The symbols move the items like this.
tor p vuf
tor m ler
tor b nas
rep p gem
rep m vut
rep b peb
tud p lir
tud m did
tud b vuk
did p fas
did m tef
did b fof
zar p nav
zar m fum
zar b gep
nas p miz
nas m kod
nas b mar
bol p teb
bol m tor
bol b por
fam p feg
fam m rel
fam b vit
ler p sar
ler m bol
ler b kod
lir p vuk
lir m ket
lir b dek
fof p bol
fof m vev
fof b kif
fiz p lam
fiz m bup
fiz b saz
nav p gep
nav m sel
nav b lal
gep p lal
gep m nis
gep b mev
bup p kot
bup m puv
bup b pes
miz p mar
miz m sed
miz b nel
bet p tor
bet m fub
bet b kis
rad p bup
rad m seg
rad b vut
kom p fub
kom m suf
kom b seg
nis p puf
nis m sal
nis b zar
nek p sal
nek m lal
nek b fum
kod p lir
kod m por
kod b tor
gem p peb
gem m zar
gem b ral
pes p reg
pes m reg
pes b fiz
der p ler
der m lem
der b sar
ser p bup
ser m rep
ser b kis
kis p fum
kis m peb
kis b sel
gud p tor
gud m nas
gud b vuf
bas p kif
bas m rel
bas b vif
nel p sed
nel m nas
nel b ras
puf p zar
puf m mev
puf b nav
reg p bet
reg m kom
reg b kod
lem p bol
lem m dek
lem b teb
lat p lat
lat m fas
lat b zof
sar p vit
sar m teb
sar b gud
mov p vif
mov m bas
mov b lir
por p der
por m vit
por b ler
vev p rel
vev m gul
vev b did
gul p vob
gul m gel
gul b tef
seg p puv
seg m sed
seg b reg
teb p por
teb m sed
teb b der
kif p vif
kif m did
kif b ket
sal p kis
sal m gem
sal b mev
kad p vev
kad m zof
kad b tud
saz p rep
saz m pes
saz b kom
ket p mov
ket m fof
ket b fep
puv p reg
puv m ras
puv b bet
zof p zar
zof m mev
zof b gel
vuf p nas
vuf m sar
vuf b miz
lal p ral
lal m puf
lal b gel
suf p mar
suf m ler
suf b sed
tef p kad
tef m nek
tef b dek
lam p saz
lam m kis
lam b ras
rel p did
rel m vob
rel b fas
kot p pes
kot m reg
kot b rep
fum p sel
fum m pes
fum b nis
fas p fof
fas m kad
fas b bas
mev p gel
mev m zar
mev b ral
fub p mar
fub m nel
fub b puv
vif p ket
vif m fas
vif b mov
mif p tef
mif m fep
mif b fam
fep p tud
fep m kif
fep b lir
vob p ket
vob m lat
vob b rel
ras p kom
ras m lem
ras b fub
mar p suf
mar m tor
mar b nel
ral p ser
ral m peb
ral b sal
vuk p der
vuk m mov
vuk b mov
sel p mev
sel m vev
sel b puf
gel p lat
gel m nav
gel b nek
dek p fam
dek m tud
dek b dek
feg p mif
feg m vuk
feg b lem
sed p ras
sed m ler
sed b kom
vut p fiz
vut m reg
vut b lam
vit p lem
vit m mif
vit b ras
peb p pes
peb m lam
peb b nek

The rows follow the links: the fewer symbols apart two items are, the more alike their rows tend to be.

Name the item of each row.
(-443, 183, 20, -109, 235, -600, -480, 666, -378, -70, 18, 69, -213, -457, -352, -396, 366, 186, 624, 716, 171, 81, 190, 169, 39, -560, -539, -224, -315, -356, 586, 536, 135, -483, 62, -122, 309, 85, 3, -357, 1257, -516, -171, -14, 222, 154, 722, 210, -219, 159, -374, 77, -297, 207, -409, 247, 223, 457, -319, -316, -356, 305, -417, 975, 311): mov
(-7, 289, -461, -122, -362, 554, 338, 279, -51, 93, -539, -235, 375, 703, 473, -153, 768, 150, -104, -16, -397, 299, -398, 156, 326, 350, 426, 434, 195, 493, -197, -292, -232, 495, 984, 22, -641, -683, 243, -41, -92, 510, 740, 356, -26, 537, -205, -486, 424, -225, 170, 415, 626, -364, -116, -59, -92, -49, -44, -213, -299, -825, 54, -547, 399): sal
(-136, -977, -648, 373, 68, -372, 205, -9, 100, -181, 343, 263, -341, -206, -338, -259, -12, -392, -612, 98, 388, -395, 1054, 130, -570, 194, -477, 95, 57, -797, 564, 156, -227, -531, -248, 192, 457, -112, -3, -81, -136, -34, -372, 31, -419, -88, -109, -552, 618, -682, -380, -843, 504, 121, 127, -404, -27, 43, -123, -33, 689, 400, -66, -366, 351): fam
(-168, -974, -688, 680, 148, -396, 74, 113, 71, -101, 197, -107, -331, -270, -355, -322, 76, -310, -304, 141, 262, -353, 871, 101, -545, 316, -357, 41, -83, -964, 853, 344, -76, -630, -374, 179, 457, 136, -28, -42, -179, -111, -288, 21, -300, -43, -111, -621, 481, -565, -395, -655, 516, 34, -82, -361, -112, 42, -346, -98, 546, 256, -200, -217, 649): dek
(200, 608, -476, 65, -45, 620, -14, 293, 142, -36, -421, -226, 398, 674, 372, 226, 656, 270, 65, -121, -585, 499, -445, 78, 496, 394, 635, 408, 128, 610, -78, -249, -170, 575, 791, -109, -633, -455, 334, 217, -384, 261, 789, 300, 108, 490, -57, -392, 248, 168, 268, 482, 779, -410, -230, -4, -354, -131, 139, 27, -299, -626, -68, -502, 393): fum
(119, 276, 339, -355, 5, -165, 55, -115, -136, -155, 484, -631, 463, 165, 1018, -116, -469, 315, -121, 138, 72, 165, -586, -294, 204, 347, 942, -346, 162, 595, 88, -15, 193, 583, -275, -140, -211, -505, -474, 588, -701, -55, 59, -332, 254, -273, 343, -541, -17, 774, 25, 973, 111, -232, -162, 139, -470, 112, 190, 469, 99, -40, 109, -782, -100): vut
(-485, -312, -389, 416, 309, -845, -569, 551, 83, -122, 181, 213, -514, -254, -371, -441, 166, 181, 337, 522, 363, -237, 480, 427, -44, -291, -599, -220, -29, -822, 845, 566, 261, -659, -200, 87, 626, 223, 90, -392, 574, -554, -454, 63, 124, -79, 829, -247, -98, 10, -508, -261, 130, -114, -388, -28, -63, 255, -412, -209, 30, 317, -467, 528, 480): vuk
(-320, -778, 526, 602, -259, -162, -123, -531, 261, 684, -302, -416, -337, 25, -58, 66, -506, 186, 399, -557, 261, -298, -299, 274, -266, 108, -81, -244, 409, -305, -177, 16, 442, -438, -707, 507, 327, 723, -350, -36, -433, 156, -2, 214, 253, -173, -467, 288, -803, -166, 129, 429, -904, -193, 44, -295, 221, -598, -924, 34, -454, -515, 219, 369, -12): gud
(197, -345, 127, -392, 104, -195, 421, 174, -809, -317, 315, 165, 283, -829, -377, 167, 101, -432, 192, 504, 74, 278, 768, -344, -410, -317, -700, 202, -362, -163, 63, -2, -819, -508, 139, -214, 39, -239, -137, 14, 720, 56, 228, -247, -312, 352, -177, 615, 463, -606, 174, -611, -379, 1015, 241, -325, 489, 18, -80, -283, 69, 588, -143, 523, -76): rel
(-383, -442, -349, 301, 240, -543, -196, 561, -360, -119, 47, -139, -251, -566, -422, -524, 308, -98, 254, 631, 246, -72, 674, 96, -382, -129, -610, -178, -328, -777, 927, 688, -114, -714, -187, -47, 367, 210, -148, -315, 941, -351, -217, -1, -59, 219, 263, -48, 239, -288, -500, -301, 56, 350, -394, 9, 76, 401, -467, -294, -77, 284, -345, 699, 667): fep
(2, -59, 227, -539, -33, -456, 46, 321, -756, -199, 192, 326, 193, -695, -354, -1, 103, -109, 451, 579, 165, 300, 587, -114, -123, -638, -818, 148, -294, -138, -21, 82, -524, -501, 291, -213, 146, -248, -44, -191, 1216, -148, 85, -237, -67, 220, 280, 640, 160, -312, 77, -431, -592, 877, 130, -205, 570, 144, -150, -288, -106, 494, -235, 773, -274): fof
(-1, 154, -265, -277, -501, 400, 356, 322, -126, 43, -306, -444, 400, 765, 797, -388, 597, 187, -72, 3, -181, 264, -411, 67, 298, 441, 450, 335, 190, 584, -127, -257, -266, 404, 922, 95, -605, -834, 48, 121, 12, 572, 685, 183, 11, 471, -158, -605, 426, -238, 1, 641, 334, -336, -148, -176, -80, -35, -147, -159, -288, -797, 90, -728, 367): gem
(165, 382, 364, -329, 165, -121, 1, -110, -49, -173, 447, -671, 408, 193, 928, -114, -502, 277, -75, 23, -41, 207, -630, -309, 344, 337, 960, -330, 77, 496, 150, 3, 229, 588, -331, -218, -226, -323, -449, 658, -725, -166, -35, -356, 304, -278, 352, -508, -95, 852, -12, 946, 150, -323, -296, 233, -511, 119, 275, 479, 67, -41, 43, -703, -123): bup
(-199, 412, 465, -242, -107, 824, 73, -610, 179, 127, -171, 303, -162, -49, -62, -120, -341, -145, -825, -471, -257, -660, -287, -506, -47, 34, 313, -515, -542, 115, -447, -60, 757, 696, -507, -159, -118, 497, -197, -422, 394, 30, -626, -49, -99, -501, -345, 192, -521, 385, 1, -43, -130, -300, 89, 877, -152, 593, 792, 303, -35, 252, 584, 117, -365): fub

Each walk starts at a row. The symbols on each line, taken left to right, move it on to the next item.
Each answer is a row, close to the row of the item it stands for.
---
(-331, -359, 575, 336, -369, 544, 135, -676, 123, 635, -548, -178, -334, -91, -232, -147, -414, -18, -182, -709, -30, -607, -379, -132, -335, 130, 119, -416, -195, -168, -298, 13, 686, 107, -689, 266, 79, 900, -386, -423, 311, 210, -267, 192, 28, -225, -809, 418, -822, -94, 42, 250, -767, -184, 49, 383, 188, -34, -247, 38, -520, -381, 558, 592, -61)
m m b b b	(-382, -558, 617, 506, -361, 230, -3, -604, 219, 673, -457, -398, -353, -29, -145, -30, -410, 113, 129, -650, 95, -444, -452, 109, -377, 104, 11, -319, 109, -215, -195, 116, 517, -187, -740, 364, 182, 917, -495, -258, -90, 181, -44, 224, 146, -185, -739, 419, -825, -133, 125, 437, -802, -167, -30, 126, 232, -303, -661, -4, -565, -523, 458, 614, 51)
p m p b p	(-309, -71, 568, 161, -411, 689, 104, -751, 173, 552, -458, 20, -318, -76, -211, -147, -328, -68, -353, -695, -107, -689, -437, -281, -332, 11, 117, -456, -249, -82, -428, 13, 681, 286, -573, 161, 37, 826, -370, -490, 379, 142, -388, 123, -22, -337, -800, 404, -757, 70, -2, 164, -580, -191, 53, 649, 197, 233, 60, 33, -385, -204, 676, 487, -130)
---
(-213, -804, -723, 459, 114, -448, -144, 75, 240, -235, 335, 284, -501, -22, -226, -434, 12, -293, -478, 48, 421, -409, 927, 281, -315, 111, -502, 88, 55, -915, 575, 181, 36, -541, -183, 230, 534, -6, 157, -211, -172, -111, -533, 30, -273, -180, 279, -691, 515, -421, -486, -788, 494, -138, 35, -296, -114, 121, -117, -12, 696, 363, -217, -338, 374)
p m b m	(-307, 90, 83, -145, 160, -498, -222, 573, -661, -86, 90, 131, 24, -621, -377, -302, 255, 48, 585, 766, 108, 128, 369, -6, -140, -557, -650, -122, -394, -271, 458, 498, -250, -535, 72, -181, 214, 8, -91, -290, 1336, -393, 15, -123, 101, 212, 471, 463, -33, -35, -200, -55, -370, 592, -238, 89, 307, 401, -290, -344, -367, 370, -355, 985, 301)
m b m	(48, -392, -7, -256, 74, -172, 311, 292, -849, -204, 209, 88, 269, -841, -449, 40, 202, -349, 211, 549, 78, 263, 720, -316, -468, -265, -744, 153, -415, -257, 191, 178, -756, -573, 94, -177, 121, -240, -129, -116, 870, -19, 224, -178, -237, 359, -133, 498, 424, -589, 75, -563, -329, 916, 50, -349, 511, 116, -239, -332, -84, 458, -190, 668, 55)
---
(-25, 575, 435, -385, -2, 490, 31, -452, 209, -22, 100, 384, -114, -17, 86, -71, -424, -48, -781, -342, -146, -557, -441, -457, 53, -32, 442, -448, -341, 260, -425, -143, 740, 820, -440, -230, -19, 308, -166, -303, 104, -21, -739, -163, 21, -554, -18, 51, -394, 654, -27, -4, -9, -300, 135, 921, -328, 549, 918, 336, 216, 372, 491, -147, -545)
p m p m b p	(-457, -338, -343, 507, 233, -675, -497, 541, -98, -16, 75, -127, -421, -413, -434, -482, 201, 61, 345, 526, 282, -188, 452, 263, -303, -182, -456, -260, -271, -801, 983, 687, 94, -688, -332, 83, 472, 433, -144, -298, 669, -504, -258, 87, 81, 0, 469, -143, -82, -8, -531, -87, 77, 30, -429, 34, 67, 361, -555, -223, -91, 200, -353, 686, 767)
m b m	(-242, 88, 178, -353, 105, -368, -35, 566, -742, -148, 80, 163, 90, -672, -269, -243, 338, -20, 447, 775, 83, 167, 305, -70, -116, -545, -739, -87, -384, -187, 336, 366, -282, -466, 177, -284, 137, -131, -161, -326, 1445, -247, 8, -169, 8, 307, 360, 594, -4, -110, -174, -233, -424, 620, -174, 151, 410, 362, -220, -430, -372, 388, -270, 976, 99)
---
(165, 590, 487, -285, 203, 78, -166, -351, 194, -77, 402, -318, 182, -2, 571, 74, -646, 290, -181, -139, -105, -72, -758, -390, 253, 191, 897, -526, -58, 496, -14, -4, 512, 759, -612, -227, -106, 122, -363, 334, -560, -287, -295, -300, 269, -507, 301, -240, -353, 1023, 32, 725, 104, -396, -145, 493, -563, 279, 553, 537, 72, 223, 231, -439, -332)
b m p b b b	(-383, -693, 555, 539, -304, -101, -115, -545, 216, 697, -341, -357, -308, 17, -59, 14, -440, 136, 299, -575, 248, -362, -370, 216, -316, 99, -53, -247, 357, -296, -147, 68, 509, -345, -730, 425, 330, 784, -367, -114, -299, 152, 12, 185, 138, -191, -530, 327, -745, -196, 52, 452, -889, -146, 36, -216, 223, -464, -831, 28, -449, -553, 294, 437, 6)
b m b b p b p	(-292, -538, 699, 364, -330, -191, -199, -566, 369, 586, -317, -219, -416, 94, -77, 34, -566, 142, 301, -591, 318, -443, -456, 312, -229, -29, -56, -337, 400, -157, -294, 40, 645, -271, -685, 475, 297, 836, -307, -160, -229, 76, -225, 160, 208, -393, -421, 414, -833, -43, 23, 397, -944, -264, 35, -11, 258, -465, -566, 63, -352, -453, 348, 494, -210)
---
(-147, 224, 174, -245, -182, 412, 15, -536, 358, -29, 131, 618, -388, 182, -14, -275, -346, -241, -1033, -461, 33, -725, -27, -320, -15, -78, 214, -386, -295, -49, -480, -197, 664, 601, -343, 31, 97, 243, -5, -469, 191, -27, -893, -104, -297, -729, -13, -192, -224, 349, -169, -363, 32, -357, 271, 674, -148, 575, 890, 377, 419, 460, 581, -329, -485)
p p b m p b	(114, 751, 425, -332, 187, 283, -87, -339, 247, -212, 317, 158, -33, -7, 88, 148, -549, 43, -555, -223, -178, -290, -522, -455, 229, -7, 632, -528, -281, 379, -253, -39, 592, 836, -544, -303, -20, 281, -156, 72, -235, -291, -643, -255, 80, -629, 206, 39, -404, 926, -6, 144, 146, -267, 23, 839, -383, 485, 945, 470, 215, 464, 333, -170, -530)
m b p b m p m	(-255, 227, 584, -127, -364, 513, -9, -665, 243, 290, -242, 474, -419, 26, -307, -77, -339, -68, -663, -554, -16, -725, -436, -227, -125, -218, 16, -439, -240, 8, -709, -112, 797, 405, -407, 55, 102, 650, -113, -603, 443, 79, -685, 61, -65, -541, -378, 396, -697, 259, 15, -41, -474, -292, 271, 720, 126, 365, 493, 142, -23, 75, 676, 285, -505)
---
(-263, -658, -504, 526, 224, -431, -155, 340, -322, -63, 138, -189, -168, -606, -484, -327, 215, -173, 174, 428, 169, -57, 853, 28, -459, 10, -534, -47, -306, -902, 1062, 621, -249, -816, -285, 28, 373, 228, -103, -105, 446, -286, -114, 18, -178, 141, 90, -174, 303, -409, -423, -367, 218, 304, -306, -186, 23, 210, -558, -210, 64, 232, -354, 483, 804)
m b b p m	(127, -67, 229, -446, 194, -235, 194, 285, -826, -205, 194, 165, 305, -802, -429, 204, 111, -224, 441, 553, -56, 454, 519, -282, -287, -563, -650, 158, -373, 17, 4, 131, -706, -419, 176, -324, 10, -164, -41, -4, 937, -90, 230, -255, -97, 358, 49, 794, 199, -317, 291, -371, -512, 944, 152, -197, 473, 95, -95, -352, -205, 493, -253, 776, -195)
p p p b p m	(-87, -219, 223, -106, -163, -851, -395, -195, 548, 24, 298, 764, -643, 332, -109, 40, -456, -19, -75, -88, 660, -378, 77, 639, 119, -657, -642, 70, 655, -232, -557, -327, 288, -422, -44, 463, 590, -63, 363, -292, -122, -137, -665, -37, 63, -549, 552, 105, -248, 1, -24, -412, -593, -138, 479, -290, 336, -424, -9, 27, 492, 339, -13, -161, -826)
---
(381, -185, 114, -273, 283, -76, 395, 103, -777, -228, 265, 66, 403, -881, -424, 440, 14, -338, 416, 432, -91, 425, 652, -370, -381, -276, -602, 250, -318, -33, -30, 10, -859, -525, 105, -313, 9, -157, -68, 206, 431, -9, 316, -276, -154, 368, -314, 771, 354, -531, 364, -631, -340, 999, 206, -390, 455, -145, -104, -237, -88, 507, -161, 575, -230)
m p m b	(-217, 247, 213, -427, 126, -389, -136, 547, -744, -174, 178, 227, 206, -707, -358, -158, 231, 7, 571, 682, 109, 246, 355, -151, -47, -616, -700, -64, -473, -58, 165, 285, -329, -393, 187, -299, 88, -143, -113, -293, 1413, -248, 46, -162, 59, 265, 414, 643, -52, -82, -29, -152, -455, 694, -130, 122, 398, 339, -120, -374, -393, 467, -328, 971, -58)
m m m b m b	(-37, 160, -344, -124, -413, 497, 457, 292, -207, 135, -417, -331, 410, 709, 626, -221, 615, 179, -137, 73, -224, 328, -376, 87, 305, 356, 440, 404, 212, 496, -228, -310, -205, 457, 938, 68, -596, -807, 150, 109, -40, 563, 704, 272, -17, 522, -153, -584, 392, -214, 131, 470, 495, -307, -152, -245, -164, -72, -58, -162, -296, -796, -37, -645, 384)
---
(182, -872, -567, 327, 55, 8, 474, 67, -473, -177, 163, -191, 95, -551, -357, -30, 192, -479, -188, 141, 21, 51, 1080, -217, -618, 296, -435, 336, -213, -584, 497, 183, -707, -646, -108, 14, 147, -115, -29, 227, -71, 168, 194, -82, -396, 352, -573, -168, 735, -843, -67, -772, 352, 571, 93, -534, 74, -46, -328, -236, 311, 269, -211, -102, 488)
m m m m p b	(266, 39, -669, 181, -185, 684, 412, 234, -93, 21, -407, -327, 469, 497, 250, 171, 749, -48, -50, -108, -439, 487, -27, -2, 89, 494, 332, 535, 54, 323, 0, -188, -589, 240, 862, -21, -606, -634, 295, 238, -376, 547, 873, 283, -177, 652, -478, -369, 636, -409, 212, 106, 831, -108, -70, -343, -90, -197, -91, -202, -121, -673, -87, -564, 506)
p m m m p m	(337, -312, -19, -252, 106, -19, 469, 207, -703, -238, 131, 156, 439, -748, -418, 329, 199, -415, 153, 358, -115, 395, 725, -377, -440, -199, -605, 309, -356, 16, 46, -14, -948, -454, 260, -297, -111, -304, -81, 129, 550, 149, 396, -181, -293, 485, -438, 629, 549, -649, 321, -635, -251, 974, 254, -408, 438, -42, -93, -313, -42, 350, -175, 470, -97)
---
(-66, -536, -332, 132, -28, -694, -228, -120, 603, -173, 310, 721, -698, 286, -186, -178, -257, -264, -489, -135, 618, -546, 553, 496, -85, -210, -526, 37, 429, -578, -96, -177, 182, -343, -184, 383, 614, 9, 302, -216, -360, -141, -790, 1, -222, -571, 436, -423, 249, -277, -379, -732, 196, -254, 403, -226, 30, -127, 132, 61, 896, 483, -44, -510, -308)
b b m b p b b	(-298, -360, 495, 476, -69, -579, -541, -337, 585, 439, 28, 12, -641, 150, -77, 22, -629, 309, 331, -316, 491, -407, -389, 482, -2, -246, -196, -363, 548, -310, -76, 75, 737, -329, -759, 468, 550, 763, -118, -59, -429, -326, -462, 32, 343, -554, 249, 162, -830, 255, -139, 320, -743, -402, 70, -54, 108, -435, -548, 133, -109, -105, 111, 343, -247)
m b p b m p m	(-187, 343, 499, -228, -170, 389, -78, -584, 425, 137, -71, 645, -482, 151, -238, -29, -463, -125, -677, -580, 107, -751, -344, -148, 11, -301, 96, -389, -123, -40, -718, -213, 808, 517, -379, 89, 166, 549, -44, -539, 258, -41, -891, -37, -62, -687, -152, 292, -555, 356, -43, -199, -342, -357, 314, 702, 7, 355, 690, 259, 200, 286, 549, 95, -695)
---
(305, -512, -287, 63, 286, -4, 357, 139, -637, -191, 202, -98, 325, -865, -565, 378, 199, -341, 267, 335, -188, 387, 866, -344, -498, 49, -509, 343, -337, -349, 410, 126, -846, -607, -29, -257, 27, -104, -59, 249, 190, 26, 384, -168, -250, 490, -472, 408, 544, -656, 232, -753, 16, 879, 77, -454, 235, -123, -212, -207, 14, 355, -378, 430, 264)
b p m m p p	(1, -135, 109, -77, -53, -791, -388, -132, 757, -65, 301, 807, -672, 499, -47, 36, -428, -68, -172, -173, 679, -405, 56, 595, 230, -492, -524, 38, 669, -268, -435, -338, 370, -223, -24, 443, 581, 71, 384, -234, -427, -137, -757, 1, 30, -548, 610, -73, -221, 5, -187, -482, -327, -269, 487, -139, 250, -398, 84, 77, 637, 395, 25, -287, -796)
m p m b m m	(-111, -154, 388, 20, -136, -567, -508, -326, 810, 180, 104, 618, -694, 400, -161, 67, -560, 14, -50, -393, 558, -519, -257, 645, 35, -481, -411, -89, 632, -154, -589, -246, 592, -207, -319, 516, 565, 424, 288, -307, -333, -115, -749, 42, 163, -630, 388, 193, -565, 125, -105, -178, -693, -335, 441, -94, 291, -408, -105, 110, 282, 109, 169, 16, -752)
